Here is a tiny trained network, its code and every weight. The questions are about switching its units off for an input and a target symbol, where a switched-off unit gives its printed mean instead of its output.

import numpy as np


def w(rows, s, z=0):
    codes = np.array(rows[::2]) - 128.0
    scale = np.full(codes.shape[1], s)
    scale[-1] = z or s
    return codes * scale


def norm(h):
    return h / np.sqrt((h * h).mean(-1, keepdims=True) + 1e-5)


def softmax(a):
    e = np.exp(a - a.max(-1, keepdims=True))
    return e / e.sum(-1, keepdims=True)


def log_softmax(a):
    a = a - a.max(-1, keepdims=True)
    return a - np.log(np.exp(a).sum(-1, keepdims=True))


def net(x, mask):
    ids = ['αβγδεζηθλξπστψω'.index(c) for c in x.split()]
    T = len(ids)
    res = E[ids] + P[:T]
    u = 0
    for l in range(2):
        r = norm(res)
        for j in range(3):
            rows = slice(2 * j, 2 * j + 2)
            q, k, v = (r @ M[l][rows].T for M in (Q, K, V))
            z = softmax(np.where(np.tri(T) > 0, q @ k.T / 2**0.5, -1e9)) @ v
            o = O[l][rows]
            res = res + np.where(mask[u + j], z, o[:, -1]) @ o[:, :-1]
        u += 3
    return log_softmax(norm(res)[-1] @ U[:, :-1].T + U[:, -1])


Q, K, V, O = {}, {}, {}, {}
E = w([
[128,121,106,138,155,176,128,132,152],'α',
[118,134,126,116,121,102,139,123,131],'β',
[122,137,105,116,141,124,94,141,112],'γ',
[134,100,95,119,127,115,125,108,145],'δ',
[121,115,120,106,130,131,141,153,146],'ε',
[130,129,90,152,109,125,124,141,141],'ζ',
[99,113,107,133,162,148,118,132,133],'η',
[110,161,134,104,156,144,138,139,127],'θ',
[116,118,123,128,130,152,174,110,158],'λ',
[153,123,125,95,158,126,136,109,133],'ξ',
[133,100,208,153,55,163,5,87,154],'π',
[85,150,122,138,119,135,132,146,149],'σ',
[138,146,119,110,102,138,150,116,142],'τ',
[160,139,117,128,138,136,127,151,123],'ψ',
[127,159,110,143,142,135,119,96,133],'ω',
],0.027)
P = w([
[123,79,175,158,102,100,157,108,44],'0',
[138,114,82,126,167,135,125,125,201],'1',
[148,131,71,115,157,145,117,130,205],'2',
[147,140,76,96,148,161,116,129,228],'3',
[148,145,67,99,153,164,107,139,241],'4',
[155,152,55,91,155,164,117,147,241],'5',
[159,158,64,87,164,170,105,161,254],'6',
],0.0071)
Q[0] = w([
[191,119,145,218,123,164,149,170,23],'L0H0',
[109,79,193,178,113,105,151,132,49],'L0H0',
[144,142,2,110,172,168,168,141,133],'L0H1',
[93,157,171,120,145,125,106,121,74],'L0H1',
[95,67,200,122,172,59,180,145,44],'L0H2',
[110,129,200,156,102,73,110,152,38],'L0H2',
],0.009)
K[0] = w([
[113,148,4,82,196,112,211,169,140],'L0H0',
[149,182,26,59,140,154,125,126,183],'L0H0',
[151,154,99,168,177,61,222,148,31],'L0H1',
[101,154,100,57,147,162,58,103,180],'L0H1',
[131,159,44,119,152,67,182,188,160],'L0H2',
[87,198,2,39,174,136,157,144,245],'L0H2',
],0.0072)
V[0] = w([
[40,143,153,113,142,76,92,31,221],'L0H0',
[149,219,181,98,201,161,151,75,90],'L0H0',
[131,151,118,153,97,119,152,139,104],'L0H1',
[151,131,182,152,106,122,103,131,185],'L0H1',
[111,186,93,234,84,122,91,85,144],'L0H2',
[1,176,166,171,112,143,153,188,142],'L0H2',
],0.0092)
O[0] = w([
[90,113,87,1,69,156,132,73,29,137],'L0H0',
[135,191,198,132,224,147,130,70,127,61],'L0H0',
[122,161,129,139,118,89,142,152,153,146],'L0H1',
[129,74,175,161,87,150,133,110,146,3],'L0H1',
[142,180,57,209,50,159,170,136,48,77],'L0H2',
[21,204,106,106,59,130,87,152,131,91],'L0H2',
],0.0091,0.0036)
Q[1] = w([
[120,76,159,216,108,231,83,90,178],'L1H0',
[151,130,85,175,73,174,246,120,25],'L1H0',
[160,141,118,90,151,174,195,194,156],'L1H1',
[114,145,97,135,168,75,95,90,157],'L1H1',
[124,147,64,107,105,169,97,124,198],'L1H2',
[90,131,80,154,187,91,147,80,204],'L1H2',
],0.013)
K[1] = w([
[144,104,161,185,118,194,71,125,151],'L1H0',
[134,161,1,92,95,156,142,133,145],'L1H0',
[107,113,160,159,105,119,107,92,53],'L1H1',
[140,133,132,137,123,110,160,128,46],'L1H1',
[122,104,120,152,85,133,128,104,60],'L1H2',
[109,127,133,147,148,93,209,138,45],'L1H2',
],0.018)
V[1] = w([
[104,118,84,68,104,63,91,153,51],'L1H0',
[151,49,86,131,188,118,100,184,204],'L1H0',
[120,149,82,104,143,46,140,153,97],'L1H1',
[67,104,178,119,105,221,95,170,156],'L1H1',
[101,79,119,64,102,150,250,117,177],'L1H2',
[85,105,2,123,177,238,112,94,113],'L1H2',
],0.0098)
O[1] = w([
[147,83,246,135,151,136,156,197,173,200],'L1H0',
[123,93,101,86,108,83,88,180,48,216],'L1H0',
[114,116,169,112,117,190,182,188,124,171],'L1H1',
[106,134,115,150,165,75,64,117,181,110],'L1H1',
[132,78,74,157,93,44,199,75,186,252],'L1H2',
[67,53,117,206,202,163,130,99,72,201],'L1H2',
],0.011,0.0038)
U = w([
[82,131,35,120,137,101,49,82,35,182],'α',
[158,106,200,114,100,144,201,148,207,134],'β',
[145,153,151,58,118,173,103,196,32,158],'γ',
[173,6,87,99,94,119,178,115,44,126],'δ',
[94,64,134,45,71,41,38,166,172,59],'ε',
[153,116,58,236,59,133,146,213,128,47],'ζ',
[44,34,151,185,214,140,99,157,130,69],'η',
[71,199,164,58,183,134,90,75,155,131],'θ',
[88,86,85,189,126,48,171,39,190,111],'λ',
[206,67,147,51,201,130,99,36,126,120],'ξ',
[160,67,160,154,65,173,37,68,143,213],'π',
[2,176,105,140,63,130,118,152,146,104],'σ',
[177,190,55,46,46,125,152,76,125,132],'τ',
[233,147,139,239,159,96,83,154,163,149],'ψ',
[146,155,115,173,159,184,193,74,72,254],'ω',
],0.0077,0.0033)

Each question gives the input, a string of symbols that net reads in full, and the target symbol t.
The units are the heads (2 rows each of Q, K, V and O). Each row of codes is followed by its name. A weight is (code - 128) times the scale printed after its matrix; where a second scale follows, it is the last column's (O and U).
mask holds one flag per head, layer by layer. A switched-off head (its flag False) gives its mean, the last column of its rows in O, instead of its output. The means were averaged over made-up inputs and are rounded, as every weight is.
A unit's drop is (log p(t) with every unit on - log p(t) with that unit switched off) / (log p(t) with every unit on - log p(t) with every unit switched off).
The circuit of an input: a set's keep is (log p(t) with only the set's units on - log p(t) with every unit switched off) / (log p(t) with every unit on - log p(t) with every unit switched off). Starting from all 6 units, units are removed one at a time, each time the one whose removal leaves the highest keep (on an exact tie, the one counted first), for as long as the keep stays at least 0.8.
units of the circuit, in order: the units of the circuit, biggest drop first
which heads matter: for each layer, one digit per head in row order, 1 if its drop is at least 0.15 and else 0, layers parted by /
drop when u is switched off: that unit's drop, to one decimal
input β ε θ, target β: units of the circuit, in order => [L1H0]
input α η β ε, target α: units of the circuit, in order => [L1H0; L0H0]
input γ θ α ε θ, target γ: units of the circuit, in order => [L1H2; L0H0; L1H0]
input ψ ε ξ λ, target ψ: which heads matter => 100 / 000
input σ ε ε, target σ: which heads matter => 001 / 000
input ζ ε ω ε, target ζ: which heads matter => 101 / 000
input δ η ψ η δ, target δ: which heads matter => 001 / 000
input δ γ α θ η, target δ: units of the circuit, in order => [L0H2; L0H0]
input β ξ γ α τ, target β: which heads matter => 000 / 100
input β τ λ, target β: which heads matter => 001 / 100
input λ σ β ζ δ η, target λ: which heads matter => 000 / 001
input γ τ ψ η, target γ: units of the circuit, in order => [L1H2; L0H0]
input ε α σ, target ε: units of the circuit, in order => [L0H2; L1H0]
input ξ ε τ θ β ε, target ξ: which heads matter => 101 / 000
input λ ω ε, target λ: units of the circuit, in order => [L1H2]
input ω τ θ τ ε δ ξ, target ω: units of the circuit, in order => [L0H2; L0H0]
input θ η θ, target θ: which heads matter => 101 / 000
input τ σ β, target τ: units of the circuit, in order => [L1H2; L0H0; L1H0]
input θ β σ α ω ε δ, target θ: units of the circuit, in order => [L0H0; L0H2]
input ψ ε θ δ, target ψ: units of the circuit, in order => [L0H0]
input η α ψ ψ ψ ξ, target η: which heads matter => 000 / 001
input γ δ ξ θ ε ψ, target γ: drop when L1H1 is switched off => 0.1
input ε σ ω, target ε: drop when L0H1 is switched off => 0.0
input τ η ε, target τ: drop when L1H0 is switched off => 0.3
input ψ ω δ η, target ψ: drop when L1H2 is switched off => 0.1
